Rows, each with the tier of its hidden value
[-211 -282  -44  -36 -306  -74  -74  235   62 -210   95 -127 -137  -91
  -78 -320  115  142 -422  -34   -8 -250 -364  144 -209  -66 -198  224
   49 -213 -185  521  -50  277 -250  -13  165 -213   22  203  -93  -31
  291 -146  304] : [57]
[ 231  203  169  284  278  -92 -252   59  182 -398  -15  124 -170  209
 -167 -136 -267  -90  493  102 -216   77  393  190   28 -158  426   98
   65  580   85 -170 -248 -176  182  -40  624  263   20   31 -184  208
 -543  480 -316] : [57]
[ 154  -26   33 -111   48 -125  167  -48  124 -111  251 -185  223   84
   51  -25  -30  -20    0   87 -216  -40  105   33  123 -271  225  165
 -191 -208  218  167   35  -65  342  -79 -155  184 -211  -84   83  259
 -201 -102  -59] : [42]
[  59 -178  282 -108  121 -289 -623  -39  -59  -14 -350  293  329  -47
 -488  -94  124  153  163  118  645 -562 -176   82  156  -92 -383 -379
 -217  326   18 -392 -259 -226 -232 -111 -125  219 -182  -48  395   47
  358 -127 -167] : [45]
[  31 -445  170  -56 -206 -398 -532 -164  166 -123 -424    9  344 -145
 -304  -42  295  323 -413  -74  472 -141 -142  216  195 -115 -105 -314
 -337 -154  -43  -33 -264  224 -293 -226 -218  465 -190  -60 -102  274
  219 -201  -11] : [53]
[  20 -138  265   64  225   11 -444   23  -88  -31 -103   77  155  -94
 -156  -89 -128   20 -166  -15  -10 -136   33   48   63  159 -287  155
 -213  -89 -348   26 -171  168 -333 -244   63 -127   44  109  287   36
   93  -87  -91] : [53]
[  17   54  -23  245  -32  -77 -185  223  126 -274   24 -207 -192  212
   66   18    8  131   -6   22 -106  398  272  251  -34 -223  239  118
   97   19  130   34 -160  321 -114  147  219  198   26  196 -397  217
 -217   89 -463] : [50]
[ 309  122  189 -171  139  182  240 -427   89  192 -225  258  243  101
 -107  276  -26  307   30 -115 -170  232  306    5 -114 -173   59  -85
 -151  -88  338 -251 -104   24  431  -81 -294  204 -137 -413  -82  -93
 -123  -89 -305] : [45]
[  39 -202   95   26  -79 -185  -59   22  -39 -150  178 -150  187   94
  -24 -149   41  134   83   85   30 -355  -11   70  181 -176   75   39
   30 -114  115   31 -112 -137   99  -83   67  178 -307  -91  104  246
   50 -150   98] : [45]
[  66  145  -65  454   14 -342   19  363  -12 -401  279 -102 -138  206
   29  -28 -230   47  572  240 -129  -96  204   89   19 -405  101  316
  387  572  156 -381 -327 -201  205  160  520  146 -179   -7  -90   44
 -199  425 -143] : [53]
[ 261  -32  118    7   59  164   12 -583  134  162 -359  413  161   35
   14  187 -170  222  -49 -228 -316  218  399  -30 -236   16   76  123
  -73 -148   38  -65 -158  163  342 -336 -115  197  -36 -217  -56  -55
 -261   89 -143] : [57]
[  -5  120  130 -239  412  472   59 -132   41  209  145  435 -102 -207
 -361 -126   55  -56  -98   45 -410 -109  173  163  -28  326   67  130
 -110   73   35  183  253  -30  -55   59  209   -2   -6   34  167   63
  -98 -105   43] : [42]
[-168 -123 -289  -11 -410 -321   74  -45 -159  -35 -289  104  177  -59
  314   23 -133   74 -252  -58  116   77  -70 -229  -52 -122 -100  117
  -52   63  189 -365   31    2 -391 -109  -37  -14   55  231 -155   94
  126   31  178] : [59]
[ 144  237 -273  258  -27 -146   71    3  192 -226 -172   65   86   90
   75   26 -131   -1  168  -34 -156  247  223  113  -30 -355  334  -21
  -49  507  352 -416 -222  -66  264  201  272  237 -101   63 -351  102
 -349  510 -279] : [59]
[ 170 -383  288  166 -119 -507 -461  -38 -165 -108 -397   65  495   -9
 -115  -28   24  383  -22   74  474 -425 -153  -16  203 -102 -328 -151
 -162  197   72 -572 -603  -16 -221 -168   69  294 -328 -172  120   12
  426  -31   84] : [49]
[  59 -418   83   30 -278 -188   -7 -151  -33 -131  232 -386  157  216
  253 -170   15  234   36  -27   15 -363   35   63  311 -228  199   44
   47 -581  260  194 -197  -50  318 -246   51  231 -411 -299   61  537
  -38 -338  254] : [50]
[ -89  137    4   67  143  334  161 -190 -102  171   86  151   34   16
   79   60    6   14 -140    2 -471   51  157    0   54  105  -23  196
    0 -183 -136  103   60  125  -30   45   75  -83 -181   64  -92  -93
 -165  128  -71] : [49]
[ 183 -213  343  -51  122  -67 -511 -109   99 -110 -319  -29  320   40
 -169  -92   33  158 -255  -51  225  -33  -12  191  136  -40   12 -196
 -396 -179   49  -26 -274  224 -240 -160  -18  102  -52  -21   30  270
   86 -261 -201] : [42]
[-318  -56   -2 -102 -152  -36 -133  497  151 -233  175  -99 -476 -120
 -178 -183   94   -8 -456  136  -18  202 -252  166 -326 -123 -356  436
   51  -33 -349  597   46  529 -487  112   87 -461  345  424 -190 -198
  187  -67  -80] : [49]
[  40  -28  505  -82  110 -156 -429   36  -38 -198 -401   -3   44   47
 -286   -2  -65  173 -152  -65  377   81 -131  117  130  -85 -148 -230
 -417   12  -19 -199 -253  109 -671 -157  141    7  191  -86 -172  141
   84 -225 -182] : [45]
[  -4 -185  332  -39    8  -75 -378  -46  -47  -45 -281   91  144 -155
 -428  -68  117  281 -210 -284  242  -97  -10  153   -7   99 -111 -197
 -274  -92 -268  -12 -139   27 -523 -227  -82  232   13   -7   -4   68
  207 -324  -82] : [57]
[  78   94 -363  388 -167 -169  -83  157   86 -295  -49 -119   94  184
  354  -43 -263  -30  123 -112 -205  340  380   45 -206 -309  362  248
  169  259  185 -253 -155  102   67   88  194   45   20  398 -216  178
 -261  282 -386] : [59]
[ 168  -38 -197  211 -136 -288    4   63  143 -273  -69  -34  212   41
  179  -28 -126   92   20   53 -114  233  324   73   11 -297  351  166
   59  408  362 -411 -235   69  144   92  233  207 -124  100 -271  201
 -184  268 -170] : [57]
[ 343   79 -199  203   73 -311 -130  153  302 -411 -129  -71  302   66
  113 -143 -195  -95   48  102 -145  264  284  162   31 -321  536   79
 -212  610  479 -393 -282   26  280  165  347  264  -57  207 -234  303
 -331  439 -308] : [52]
[ -31  -99 -223 -225 -270 -379  184  -90 -125  -46 -224   75  461  -98
  200  -35 -130   15 -267  -13  135 -222 -225 -246    8 -199 -140   34
 -292  100  345 -317   86 -142 -159  -80 -185   64  -49   96   89   35
  203    6  232] : [45]
[ 102 -248  281  -51   43 -489 -697   98   92 -199 -328   35  303  -21
 -320  -93   91   75  -49  149  595 -239 -178  132  177 -187 -175 -223
 -394  152   42 -210 -305   12 -383 -150 -107  275  -66  123  190  277
  223 -180 -191] : [52]
[-120   -3 -271 -162 -279 -176  267  -91 -235  111 -212  132  342  -72
  300   39 -151   44 -263 -137   27 -102 -185 -270 -145 -108 -162  103
 -207  -70  340 -309  147  -90 -348   -2 -190  -50    9  205   64   -5
  262 -159  204] : [59]
[ 106  141   64  133  147  -88 -259  -12  138 -234  -57   88   28  187
  -29  -83 -137  -92  301   91    6   19  272  160   84 -274  332  -14
  -27  358  286 -228 -160  -74  -27  102  332  144  -71  136 -101  288
 -317  169 -343] : [49]
[-149  -73 -238 -130 -370 -437  283  -66 -244   -6 -193  152  341 -108
  164    7  -63   78 -178   -8  100 -305 -283 -322  -32 -148 -248   83
 -149  162  169 -315   80 -240 -248  -73 -148  163 -121  124    0 -151
  248  129  332] : [49]
[-105 -115    6  -44 -260 -204  293  -43  146 -145  393 -379   15  130
  111   19  211  128 -109   22 -141  -84  -64  168  171 -464  289  146
  -45 -563  266  436   50   79   57   76 -120  330 -371  -99 -250  385
 -144 -330  124] : [49]
[-177  177 -142  311 -262 -198 -410 -132  -30 -267 -364 -219  233  416
  165  -11  -70 -132  280 -165  402  -57  -95  -33  225 -561   70 -492
 -100  -50 -240 -200 -145 -273 -127 -123 -179  -91 -167  224 -198  188
 -307  293 -489] : [42]
[  13 -399   55 -119 -316 -546 -240   33  171 -204 -325   10  203 -328
 -322  -74  131  268 -426 -103  387  -41 -210   67   24 -158 -208  -60
 -345   99 -121  -84 -238  100 -224 -297 -189  278   17  -88  -93   94
  236  -70  212] : [42]
[ 249  358   53  113  260  -17   97  -46  295 -273 -160   98  -22  -44
 -130   82 -270  -53   -7 -248 -422  541  400  201 -171 -190  495  156
 -362  365  212 -126  -91  101  -52   59  306  325  218   58 -403  120
 -549  309 -360] : [57]
[ 246  342  -95  269  213 -188   42  211  203 -325  -47  -59   13   68
  -17   80 -230  -73  109  -20 -371  473  310  119 -122 -248  301  224
 -223  467  113 -190 -191   73  167  125  222  307   99  178 -307  -12
 -444  541 -483] : [59]
[   6  246  131  -23  329  536  131 -138 -199  111  126  103   84  220
   37 -106  -11  -40  -37  -38 -564  -99  113   55    4  275  245   18
  -66 -291   19  280  273  -58 -110   99  208   29 -137  190  -36   38
 -168  -62 -146] : [42]
[  18  101 -206   80  -95 -287    1  102  288 -307 -228    9   55 -138
  -86   14  -20   28 -284  -58  -47  316    7  198  -63 -321  164   39
 -262  379  220 -160 -118  223 -149  170  172  244   89  141 -433   84
 -186  346 -145] : [53]
[  12  208  -50  -13  298  360  203  -32 -159  140  322   66   63  151
  123  -35    3 -129   48  181 -608   24  282  -44  106  211  198  229
   36 -139   -6  186  289  -84  182   73   37   60 -204  228   70   50
 -258  117 -222] : [59]
[ 171 -139  114  -74   20  -79    4  -27   -4 -147  132 -162  200   97
   22 -204  -68   36  -20  -64 -205 -156   91   11   61    3  285   93
 -200 -230   77  237   17 -144  164 -224   16  245 -131   20   95  288
 -119 -154   39] : [59]
[ -42 -332   23  -52 -162 -326 -256  -31   32   10 -328  208  297 -395
 -311  -16  134  307 -386  -96  365 -219 -177  113   48  -52 -364  -73
 -244  176   34 -361 -273  140 -370  -70  -68  177 -106 -102   78   30
  423 -150  224] : [53]
[ -79  173  164 -115  259  381   90 -102 -103   84  154  192 -165  108
 -165  -11  106   15    5  107 -411  105  274   77  101  247  199   36
   71 -104  -82  216  335  -52 -126   -3  129  149  -51   89 -161   81
 -267   -9 -202] : [53]
[ -76   28 -176 -258  -98 -136  240  -15 -225   53  -56  131  318   -1
  284   -3 -156  -59 -237  125  -84 -108 -104 -266  -60  -46 -134  214
 -149   21  359 -204  261  -40 -273   31 -121  -87   29  258  124  -15
  183  -80   95] : [45]
[ -37 -265   27   22 -182  -80  -80  354  -48 -200  172 -199  -19   32
  -19 -316   60  139 -183  219   13 -213 -252   21  -10  -50 -225  196
  129    3 -175  184 -208   84  102  -44  166 -367  -99   64   25  -72
  284    2  178] : [52]
[ 348  -12   56  553  214 -258 -281  136  109 -399   54   29  134  124
 -131 -148 -147  111  446  120 -306 -102  445  218   90  -69  380  170
  194  646   -3 -323 -486 -135  419   -3  605  546 -315    6 -103  106
 -337  623 -240] : [57]
[ -47 -171 -272   -4 -374 -504  114   59 -226 -160 -137  -30  453  113
  250  -75   40  149 -127  158  120 -378 -263 -205   26 -176  -93    0
   15  126  310 -258   38 -161  -83   28  -79  360 -274  220  -43  -25
  289  161  169] : [53]
[ 306  150  229   74  155   44  337 -189   12   16  -32  119   51   81
  -76  273 -190  305   97 -128 -454  288  324  -45 -224  -95  -11  277
  -39  -45    9  -96 -190   51  399 -189  -76  249  -40 -365 -130 -262
 -208  138 -192] : [45]
[  23  -92 -104  -77 -151  -70  -48   -4  404 -210  -70   25  -48 -137
 -296 -112  208  192 -231 -155   53  155   99  398 -109 -299  347 -110
  -86  115  321  112  -38  189    8  159   84  303  -35   -8 -343  302
  -86 -126  -94] : [53]
[-267   39 -257  -77 -274 -272  203   75 -164   91  -63  106  115  -69
  152  136   33   56 -181   84  142 -125 -314 -148  -79 -264 -356  141
  -72  -30  256 -231   90    7 -413  167 -189  -16  -78  202   -3  -59
  302 -101  148] : [59]
[ 317 -305  246    1  -18   70 -187 -508  145   90 -304  346  181  102
 -118   34  -24  417   85  -77   -1 -137  281  111  -99  -40   39  -56
  116 -123  233 -145 -352   94  486 -307   30  255 -237 -443   58  118
   -9 -123   13] : [53]
[   5   11  352 -103    6 -319 -121   24  112 -202 -291  -62  -34  -76
 -295  157   92  163 -335   38  146  353 -126   75  189 -163 -125  -80
 -486    2 -163  -16 -171  195 -423 -170  -61  245  119 -135 -449   14
 -127   91 -138] : [57]
[-243   44  -40 -117    8  338    0  236  230  -31  197  -65 -375 -113
 -118 -105   93  -55 -491   80 -237  298 -160  209 -207 -108 -279  336
  -23 -266 -317  602   71  537 -125  114   -8 -659  221  200 -138 -126
    9  -72 -101] : [42]
[  97 -181  392 -224   43 -315 -398   59   95 -144 -378  162   88 -263
 -522   -8   56  248 -291 -174  364  162   46  138  -75   33  -84 -102
 -449  170  -70 -137 -126  113 -632 -246 -116  327  257   18  -66  110
  182 -331 -155] : [57]
[ 135  -95 -156  356  -83 -397 -264  -14  196 -272 -158  210   82   92
   24    5  -88  143  259  189   54 -116  198  190  -38 -336  130  131
  246  510  396 -425 -382   80  175  118  412  425 -228   38 -126  191
 -112  384  -92] : [53]
[ 163  -29   -1  212   48 -174 -188   70   12 -219  -59   41   48  162
  -12 -133  -91  109  299  154   20 -165  161  116  149 -143  148  -34
   91  420  309 -369 -329 -132  240   65  435  253 -209  -71  -70  193
 -123  314 -125] : [50]
[  74 -278   73   33 -253 -250   40 -168   54 -216  145 -368  249  241
  278 -144    1   88  -82  -32 -109 -241  -94   42  209 -275  361   61
 -153 -611  220  346  -76  -45  138 -225   18  304 -340  -75  -92  519
 -154 -263  258] : [52]
[ 166 -334  171 -177  -38 -175  156 -148   91  -81  308  -28  161 -130
 -219 -197   19  199   68  -55 -118 -482   71  107  117  -84  201  149
  -68 -191  230  188  -37 -260  357 -260   51  398 -309 -379  270  367
    4 -350  432] : [53]
[-301   12 -358  239 -427   37  -43 -172 -122    6  -13 -217   32  368
  378    5   56   20  284   19  246 -123   26  -78  349 -507  -65 -293
  331 -192  -25 -245 -124 -207  319    1 -150 -331 -404  -58 -146  196
 -193  213 -232] : [50]

Part 2:
[  73   -3  -91  -70  -31  118   -7  -32   45  199  -41 -176 -121 -131
  158  219    6  -51 -142 -119  -78 -127  -62   10 -108  175  115  200
   75  -12 -129  -19  -38  -75  -48 -112  -70   80  226   78   14 -129
 -103   60  -58] : V
[ -87 -256  145   32   77   -4 -277  109   24   80  129  137  -11  120
  -81   25    6  -77   14  202  162  192  -89   70 -169  111  -53  154
  170  -84  150  -54   81 -155  -84  -25  142  -88 -144   19 -118  -50
  187  355  -50] : X
[ -64   93  -19   28  -74  196  309   -9   65  -57 -110 -181   23    4
  -14   87  -31  -84 -204 -434  -85 -354 -140  -32   85   42   58  -64
 -205   46 -199  -76   46  107  -28 -130 -329   41   80    7  260   42
 -120 -361  168] : Q
[ -17 -157  -57 -140  -22 -108  -73   14   15  -58 -210 -123 -144  -86
 -188   53 -187 -239   27   69 -220  -32  -13   29 -201  107   64    1
   71  -31  -37  -52  -21   20   77  -34   95  337  406  100   71  -42
  -53  -56  366] : V
[  68 -187  -49  -75   36  -39   37   98   95  -79  -27  -36    0   27
  -83   90 -116  -41  -42  101   79   49 -167   39  -84  148  -47   20
   34  -43  -47   -6  -36  -24  -61  -17  111   81   14   73    2  -51
   33   91  189] : H
[ -53   -5   -4   28 -112  179  272  215   95  -85  -70   31  -82  -19
  194   53   68  -79 -163 -186  -22 -100 -251   34  118   -8  111  -93
 -138 -107 -196  -35   62 -111  -68 -205 -154 -143 -108   72   26  -78
 -100 -152   61] : V
[   9  -93   73  193  -40 -162  -69   82  -66  -52  -40   90 -113   68
 -118  -34 -101 -162  -75   89  -20   71  -32   88 -184  -58  112   99
   71  -96   31  -83   33    5 -176  -99  163  103   15  -37  -37  -27
   27  102   81] : W
[  13 -219  116  -59  153 -103 -184   54  -80   37   35 -139  133   24
  -83  159 -169  125  190  185  281   81  -62   15 -112  137 -239   92
  132  117  162  102   19   11  -82  159  102  115   77  -68  -69  -40
  297  155  209] : E
[ 118 -166  145   41   -4  148 -332  104  -80  107 -223 -119 -140 -168
 -246 -105 -247 -333   19  -31  -82  170   57  177 -205 -335  -12   46
   48  106  175   39 -155 -214  -11  169  -12  147  278   89   87 -188
  -32  111  226] : X
[ -30   -4  -60  -62   -6  121  -54   -8  -35   50 -100 -135 -172  -33
  -43  153  -90 -116  -77  -33  -14  -22    2   33  -62   14  -21  141
   69   78  -42  -11  -48   11  -28 -142  -14  162  343   13   16 -148
  -71   61  153] : W
[  74  104   38  108 -128   33  117  -90  -34  200   29 -133 -106  -76
   20   40    2  -49 -177   -5 -167 -236  -59   79 -216  208  141   13
   25 -101 -124 -122   23   24  -61  -79 -123  -44  -31   -6  113  -36
 -155 -124 -144] : T
[-116 -303   98 -122   37  -43 -182   23  -18   90 -204 -104   78  -76
  -96  155  -77  -40  135  -55   74   26  -95   45  -96  -41  -35  145
   59   89  174   40   42  -97  -40  178  -12  230  283   27 -117  -29
  136   97  251] : S
[ -78  -18  241  -23  -28  173 -125   97 -121  189  -90 -103  -92 -116
 -135  -36 -217 -122  -43  126  -19  -81  -38   56 -277   38  -87  -28
  137  110   78  -89  -30 -196  -34   76  -82  -11  106   87   99  -40
  119  119   54] : S
[  43   59  158  225  -31  -13  -14  -21  -89   98   64  -78  -11   -3
  -44  -68  -64  -98  -59  -41  -60 -145   34   60 -184   72   88   -5
    7  -70  -33  -69   97   41 -113  -67 -105  -56  -65  -71  199   25
   24 -140  -14] : J
[-116   66  190  -13  -20   97  -22   11 -212   94 -101 -147 -124  -66
 -219  -13 -283  -39   10  210   -8  -90   -4   66 -234   51 -190  -71
  132  160   76  -57  -49   24  -24   42  -54   94  202  -19   86  -67
   88   -7  162] : E
[-149  -75  140   97  103   41 -180   37 -161   65  -28  109    0   97
   71  136   -4   18   64  -27  187   85   -6   38  -29 -133   36  212
   55   93   92   52   95   -8 -195 -142   13    5  134  -57 -118   30
    0  167    6] : X
[  -3 -250  118  -83  102  -82 -160  -23 -106   11 -111 -214  131  -69
  -91  105  -63   47  375    0   18   50  -52  109   11  -67 -151  -85
 -107   73  200  186   24  111  152  285 -116  226  202 -105  -45  -77
   25 -262  356] : E
[-260 -171  -40  -34  106  119   -9  207  127 -314   56   90    1  178
  156   95  107 -107   32 -384  -25   62 -189  -90  301   70    0 -127
 -169 -135  -94   87  143  131  169 -203 -180  -22  -59  -12    1  -84
   77 -319  224] : V
[ 168  115  124  187  -18  -55   72  -11  -85  237   99 -168  -48 -142
   55  -13 -128   42  -45  218  -14 -120  -12   72 -285  196   23   68
  115  -90  -44  -41  -34    1 -158   27    5  -16  -67  -81  125  -92
  108   -5 -106] : V
[-123  -91  -39 -123  176  232   67  116   23  -57 -223  143  -70    6
   84  148  -56  -98   64 -137  -12  108 -183   60  125 -280   63  185
 -140  111  -27   94 -136   -3  -23 -167  -32  176  278  116  -60   -5
 -318   72  181] : N
[ 149  -24  224  164  -82 -172   79  124  -44   40   75 -121   74   28
 -199  -71 -219  -56 -137  176   59 -260 -103   16 -360  249  -28 -100
   69  -30  -24 -202   70 -104 -177   90   64  -39 -269    2  204  157
  243   46   57] : W
[ 127 -113 -115  124  -68  -42  -82 -147   45   -9  -40 -179  -65   27
 -234   67  -84  -89 -228 -129   30   55   33   65 -144   59   57   86
   10  -69  -37  -26  -76  126 -121   51   -9  211  214  -48   56 -205
  -19  -39  128] : T
[ 313   61   80  281  -47 -110  -85    0  -78   92   89 -238   -8  -54
  -87  -45 -193  -90 -154   21   70 -102  114   42 -277  113   54   19
   88  -43  -73  -31    5   -3 -229   11   33   -8  -15  -82  250  -63
  147  -37   45] : N
[-156 -196 -105 -100   93    6  -99  106   53 -108    7   45  -14  113
  223  290  109    3   55 -206  115   77 -146  -41  199   89   10  166
   38  -19  -30  116  133   60  -14 -230   22   14  103  -21 -191  -76
   32   18  111] : T
[  97 -128  252  170  -79 -135  -87   34 -128  112  -80 -141  196   28
 -117   73  -78   -8  -42  -64  254 -232   24   24 -252  -34   86   80
  -12  120   50 -108  210 -203 -335   77  -32   31   53  -22  113  226
  168  120  155] : V
[ 118  -75  -14  240 -156 -103  103  -10   99   55    2 -136   74  -21
   72   69   73  -76 -237 -328   60 -188  -63   24  -46   85  210  148
  -10 -150 -116  -70  176  -35 -286  -90  -89  -51  -78  -71  102  -35
  121  -99    5] : Q
[ -35 -213   89   59   93 -112 -177   96  -58   58  -46   65   35  -67
  236  100   66  -17  233  -86  -55  130 -110   85   23  -78  140   97
   -3 -110   99  166   83    6  -10   25   -1   24    5  -44 -175  -56
  -26  -99   19] : X
[-210    0   -4   -5  119  144   71   37  -12   -5   11   77 -205  -53
   67  -29  -21  -50  174  155 -167  224 -127  127   93  -22 -106   36
   16 -146   52  114 -100  212  158 -112  -46   75   76  -99  -80 -314
  -69 -162   75] : E
[ -77  -78  -39 -176  -36  133  142  118  -12 -160 -231 -163   40   20
   76  268  -38  -16  -44 -399    8 -254 -198  -59  154  -23   22 -137
 -217  176 -148   38   51    6   47  -63 -235  122  237   94   31   84
 -172 -283  316] : W
[ -66  -69  174  -23   -8    2    1  109 -101  -76  -76 -232   64  -11
 -270    7 -352   15  -45   53  164 -125  -81  -39 -173  165 -274 -185
  100  163   51  -31   -3   18  -72  174  -57   83   69  -14  148  -22
  377  -77  320] : H
[ -74  -74 -161 -208   71  151  123  -16  157   34 -157  -75  -58  -40
   74  241    5 -138  -71 -235 -121 -161 -140  -33   37   91  111  244
  -48   33 -151  -33  -26    8   24 -218  -72  223  342  129   74   18
 -210   13  174] : S
[-157 -118    9   -6  181   71 -147  116 -151  -48 -197  101 -153 -130
   90   48 -230   56  196  212  141  488  -42  100   45 -247 -103  109
  154   34  120  295 -177  101 -129  -10  139  169  388  -40 -240 -352
   77   87  220] : J
[ 156  -74 -229   56   21   47  168   33  258  -39  151  -72   42   83
  260  235  185  -14 -201 -333   96  -89 -172  -24  173  208  136  224
  -85 -170 -237   24   77   46 -127 -274  -51  -84 -135  -17   56  -92
  -58  -38  -44] : J
[ 209 -180  184  207   -1 -309 -324   51 -127  184  173  -37   81   60
   46  116  -10   -5   29   86  107  -58  -13   71 -301  171   98  183
  182  -49  130  -42  156 -113 -199   64  176  -87 -257  -69 -100  108
  162  225 -191] : Q
[  10  -13   13  -59  -43  119  190   79   15  -34 -183 -155   14  -54
    9  115  -68  -72  -46 -162   20 -210 -108   10   11  -38   43  -37
 -144   86 -137  -22   40  -60  -73  -94 -150   97  218   61  154   47
 -109 -147  289] : V
[ 104   -1 -132  103  -60   73  118   66  189  -97   54 -105 -107   -6
   38  -15    2 -237 -227 -281 -178  -95  -87    5   29  156  133  -31
  -66 -214 -220  -44   15   70   23 -198 -107  -28  -60   17  226 -150
  -44 -256   88] : X
[  92  144  -71  102 -143  270  185   89   23   38   34 -153 -187  -38
  294  114  270 -135  -21 -264  -78 -129  -70  148  285 -167   74   -6
 -224  -80 -159   56  108  -23   63 -322 -272 -195  -19 -126   63 -237
 -316 -307   32] : W
[-101  -66  107   71 -127  144   93 -134  -17   34 -291 -141   64  -17
 -371  -33 -171 -128 -270 -243   59 -194   14   29 -211 -105  105   -5
 -100  116  -54 -161   29  -47 -245   60 -229  202  367   86  250   81
  -41  -66  286] : Q
[ 229    2  105  311  -64 -138 -126   22 -146  130   56 -125  -27  -52
  107   40   -4  -22  -14  -37   66   -7   59  115 -137  -79  132  103
   22  -69   22   49   65  -18 -220    1   10  -30  -41 -149   -3 -107
   31  -43  -61] : W
[-100   93   27   35  -24   51  102 -158 -130  -74 -134  -99  -62  119
 -179   73    1 -141    5 -211 -220 -284   41   40  -37  -60  126  -95
 -256   72 -103  -93   77  250  101 -164 -236  237  310  -49  206  161
 -412 -392  254] : S
[  14  -11  190   36  -94   75  -80   20 -198   58 -163 -183 -153 -105
 -418 -130 -368  -59  -54  417   99  103   49  139 -351  -38 -216 -200
  133  114  103  -53 -147  -63  -95  202   34  135  269    1   89 -202
  126   72  286] : S
[ -25  -29  -66  -20  -80  164  117   24   78  -80 -132 -132 -120  -23
 -119   17  -44 -209 -112 -198 -121  -78  -81   72   49  -47   10  -57
 -110  -23  -97  -33  -14   47   53 -112 -157   90  177   19  151 -139
 -140 -217  258] : Q
[ -83 -131   52    9  201  -12 -229  -15 -124   25  -55   52  -47   -2
  -28   87 -165   28  126   88   15  238  -27   45 -116  -32  -17  109
   76   25  110  141 -133  147  -16   72   64  210  230  -14 -120 -114
  -22   45   67] : X
[-275  -35  255  195  -25   36  -19  -85 -159  -76 -178  -78   93   32
 -328 -168 -186  -84    8 -128   65  -60  114   11 -123 -119  -12 -167
  -72   40   62  -36  160  146 -150   58 -245  142  291 -107  254   37
  195 -316  389] : Q
[ 254 -172  115  156   47 -136 -166  133  -83   22   36 -126  111  -29
   31   70 -123   65   71   35  221  104  -71   86 -102  -38  -42  -13
   13   10   86  138  -23  -59 -165  196   69  -25 -126  -71  -48  -83
  151   21   76] : X
[  35   33   68  102  -55   73  -24   46 -125  -20 -104 -171 -142  -32
 -205    2 -239  -95 -118   12   37   -1    4   68 -140  -90 -104  -37
   23   99   21  -23 -116   35  -85   48  -37  156  200  -49   76 -178
   61  -36  194] : V
[-187   53   45  -16  -22  307   43  -35   80   70  -41  -67 -101   53
 -229   -7 -134 -215 -329 -140    2 -182    0  -58 -173  155   -6  112
   74   56 -121 -220   19  -69 -103 -213 -157   39  217  111  289    0
   68  121   96] : N
[  54 -157  -10   42  -34   27  -76  -25   87  -59   61 -264  102   15
  -31   64   62  -44   -5 -283   27  -71  -23    0   61  170  -20 -171
 -126 -110  -54   71  129   89   92   85 -245   -3   17  -81  156 -139
  108 -375  226] : X
[ -52 -180   22    1   38  -51   35  201   41  -80  -68  -23   50  -79
  229  102   -7   28  121  -72   94   88 -173    6  110   24   18  -16
   -2 -104  -25  151   93  -29  -74  -24  -10   -7   18  -27  -90 -128
  182 -130  204] : W
[  18  -85   26   56  -72  144 -126  -51   -9   87   11 -161 -115   22
 -152   60   48 -119  -64 -103  -21   23  -28  135  -34  -58  -65   32
  -58   -9   86  -26  -34    8   77   64 -151   61   72  -80  -10 -233
  -77  -55   51] : S
[  47  -64   83  128 -178  142   41  171  -41  -47  -96  -24  -30   67
   58   84   96  -92 -161 -196  207  -66  -89   94   69 -216   99  -44
 -140   42  -82  -40  159 -233 -223 -166 -122 -171  -12   14   -6  -23
 -104   15  120] : W
[ 154   52  -39   72   25  -48   59  -24   22  107   88   -9 -152   -1
  -41   21 -109 -130 -129  202 -136  -75  -40   73 -265  224   98  173
  117 -111 -120 -121  -64   33  -90 -198  148   58  -11   45  123   -8
 -141  139  -75] : E
[  68 -117   -8  198 -112  122   47   18   84   73 -147   25   -6  -42
   93   33  155 -160 -158 -334   56   29  -61  142   65 -299  281  200
 -147  -99  -63    5   87 -150 -265 -139 -134  -41   90    7   17  -95
 -195   -1   38] : T
[ -83  104  -36  173 -120  241  195   94   96  -78  116  -99  -75   26
  318   40  265  -95 -126 -470  -87 -157  -96    2  304   48  123 -141
 -221 -215 -231   39  213   79   62 -300 -394 -255 -147 -121  150 -202
  -57 -508   10] : W
[  62 -258   85  144  -22 -160 -139   -1  -58    3 -112  -39  138    3
  -44   69  -26   23   32  -48  234  106    6   76 -100  -91  113   90
    3  -29   57   71  139  -66 -292   70   39   84  154  -37  -56  -12
  105   49  207] : E
[  41   39  149   47 -210  195  138   99 -136   56 -121 -111  -51   -6
    4   87   18   10 -154 -105   55 -217 -169  120  -41 -104   33 -221
 -171  110  -76  -70   43 -160  -75    7 -244 -163  -69   44    0   11
 -248 -143   10] : N
